Below is a small trained network, with its code and all its weights. Each question gives an input and a class and asks what happens when units are switched off, that is, made to give their printed mean instead of their output.

import numpy as np


def w(rows, s, z=0):
    codes = np.array(rows[::2]) - 128.0
    scale = np.full(codes.shape[1], s)
    scale[-1] = z or s
    return codes * scale


def f(y):
    return y / 2 * (1 + np.tanh(0.7978845608 * (y + 0.044715 * y**3)))


def log_softmax(a):
    a = a - a.max(-1, keepdims=True)
    return a - np.log(np.exp(a).sum(-1, keepdims=True))


def net(x, mask):
    res = np.array(x, float).reshape(1, 3) / 4 @ E
    y = f(res @ A[0][:, :-1].T + A[0][:, -1])
    res = res + np.where(mask, y, B[0][:, -1]) @ B[0][:, :-1]
    return log_softmax(res[-1] @ U[:, :-1].T + U[:, -1])


A, B = {}, {}
E = w([
[131,155,49,194,189,158,227,208,154,108,127],'x0',
[185,171,205,118,252,106,128,76,137,86,42],'x1',
[129,147,121,10,157,180,143,116,233,191,153],'x2',
],0.014)
A[0] = w([
[140,87,112,162,90,100,130,147,108,144,161,154],'N0',
[154,161,165,66,186,156,144,121,174,140,119,17],'N1',
[185,193,148,79,204,155,121,89,197,144,86,5],'N2',
[131,115,160,135,124,145,136,144,130,138,129,144],'N3',
[106,92,119,85,94,168,127,167,186,189,196,101],'N4',
[124,137,162,178,156,103,130,103,108,93,123,90],'N5',
[188,155,167,164,164,63,115,134,57,30,52,131],'N6',
[124,135,156,85,81,120,89,170,132,134,141,132],'N7',
[114,84,138,88,100,128,113,101,127,137,169,167],'N8',
[110,134,66,142,171,147,247,189,156,112,142,101],'N9',
[73,106,121,169,88,123,100,133,112,100,165,149],'N10',
[95,101,110,178,111,134,120,124,80,95,129,159],'N11',
[124,132,159,141,148,81,116,91,71,88,112,83],'N12',
[147,183,64,187,166,166,215,177,144,123,120,151],'N13',
[91,93,110,180,42,116,128,173,50,111,161,223],'N14',
[155,166,146,173,142,132,153,130,112,78,81,54],'N15',
[142,99,170,105,111,84,21,62,89,152,105,254],'N16',
[113,108,142,129,100,123,120,120,161,121,130,112],'N17',
[112,157,87,145,127,155,191,187,163,124,147,72],'N18',
[73,141,61,67,93,184,121,132,192,208,208,126],'N19',
[135,125,105,134,107,117,140,100,154,138,129,46],'N20',
[105,117,97,169,114,131,129,126,71,138,148,98],'N21',
[100,129,123,108,146,140,147,88,159,126,102,44],'N22',
],0.015,0.0094)
B[0] = w([
[168,152,174,96,129,109,139,174,158,153,164,182],'N0',
[173,189,212,107,127,84,125,158,115,127,224,197],'N1',
[197,187,217,85,112,78,125,189,145,129,198,222],'N2',
[102,120,149,102,166,119,110,110,126,119,121,131],'N3',
[63,86,47,131,130,144,151,83,119,137,48,216],'N4',
[85,104,79,147,122,128,130,99,121,133,66,169],'N5',
[84,104,49,198,117,196,93,93,127,132,25,238],'N6',
[170,164,133,142,147,133,217,94,166,120,58,166],'N7',
[129,148,131,111,127,100,184,87,202,140,101,181],'N8',
[93,90,84,210,180,99,24,226,98,112,173,247],'N9',
[159,161,165,111,94,115,144,148,105,148,187,188],'N10',
[171,181,180,104,135,121,167,183,159,122,142,187],'N11',
[102,58,107,135,85,159,62,177,105,119,102,177],'N12',
[152,147,120,254,251,131,139,172,174,149,124,253],'N13',
[187,186,237,61,142,83,109,146,152,124,209,247],'N14',
[137,127,77,166,162,123,179,103,161,156,95,175],'N15',
[88,70,144,97,15,144,38,131,66,121,148,245],'N16',
[172,127,138,125,161,129,152,117,199,87,45,140],'N17',
[76,82,86,165,134,156,42,187,89,88,166,206],'N18',
[71,45,56,148,111,170,121,65,81,124,125,251],'N19',
[127,165,115,154,132,135,117,119,152,141,96,127],'N20',
[153,179,152,113,154,104,95,178,134,99,135,171],'N21',
[149,121,135,94,126,108,145,169,132,127,167,147],'N22',
],0.011,0.028)
U = w([
[169,175,221,22,64,110,107,129,119,135,171,230],'0',
[76,60,53,159,110,155,39,137,100,128,108,148],'1',
[179,202,159,135,193,97,116,211,145,130,205,89],'2',
[136,159,57,203,184,146,152,134,150,130,2,2],'3',
[83,87,62,60,85,148,180,2,113,143,117,146],'4',
],0.0097,0.0057)

Each question gives the input, the list of numbers given to net, and the class t.
The units are the neurons (one row each of A and B). Each row of codes is followed by its name. A weight is (code - 128) times the scale printed after its matrix; where a second scale follows, it is the last column's (A, B and U).
mask holds one flag per neuron, in row order. A switched-off neuron (its flag False) gives its mean, the last column of its row in B, instead of its output. The means were averaged over made-up inputs and are rounded, as every weight is.
A unit's drop is (log p(t) with every unit on - log p(t) with that unit switched off) / (log p(t) with every unit on - log p(t) with every unit switched off).
The circuit of an input: a set's keep is (log p(t) with only the set's units on - log p(t) with every unit switched off) / (log p(t) with every unit on - log p(t) with every unit switched off). Starting from the 12 units with the biggest drops (on a tie, the unit counted first), units are removed one at a time, each time the one whose removal leaves the highest keep (on an exact tie, the one counted first), for as long as the keep stays at least 0.8.
circuit, biggest first: the units of the circuit, biggest drop first
unit that matters most: the unit with the biggest drop
top k neurons: the k neurons with the biggest drops, biggest first
drop of u: that unit's drop, to one decimal
input [1,8,-6], class 3: circuit, biggest first : [N15]
input [-1,0,1], class 4: top 3 neurons : [N9; N14; N2]
input [0,4,7], class 0: top 2 neurons : [N13; N9]
input [7,1,-7], class 3: top 2 neurons : [N6; N2]
input [2,-2,0], class 2: top 2 neurons : [N6; N16]
input [5,0,-4], class 2: top 3 neurons : [N4; N19; N14]
input [7,0,6], class 1: top 3 neurons : [N19; N14; N18]
input [1,8,0], class 3: top 2 neurons : [N6; N14]
input [5,3,0], class 3: top 2 neurons : [N14; N16]
input [2,-5,0], class 2: top 3 neurons : [N14; N6; N16]
input [0,0,5], class 4: top 2 neurons : [N14; N9]
input [1,-8,-8], class 2: drop of N16 : 0.2
input [4,-8,-1], class 2: drop of N14 : 1.1
input [1,-2,-4], class 2: unit that matters most : N16
input [4,-8,-5], class 2: drop of N21 : 0.0
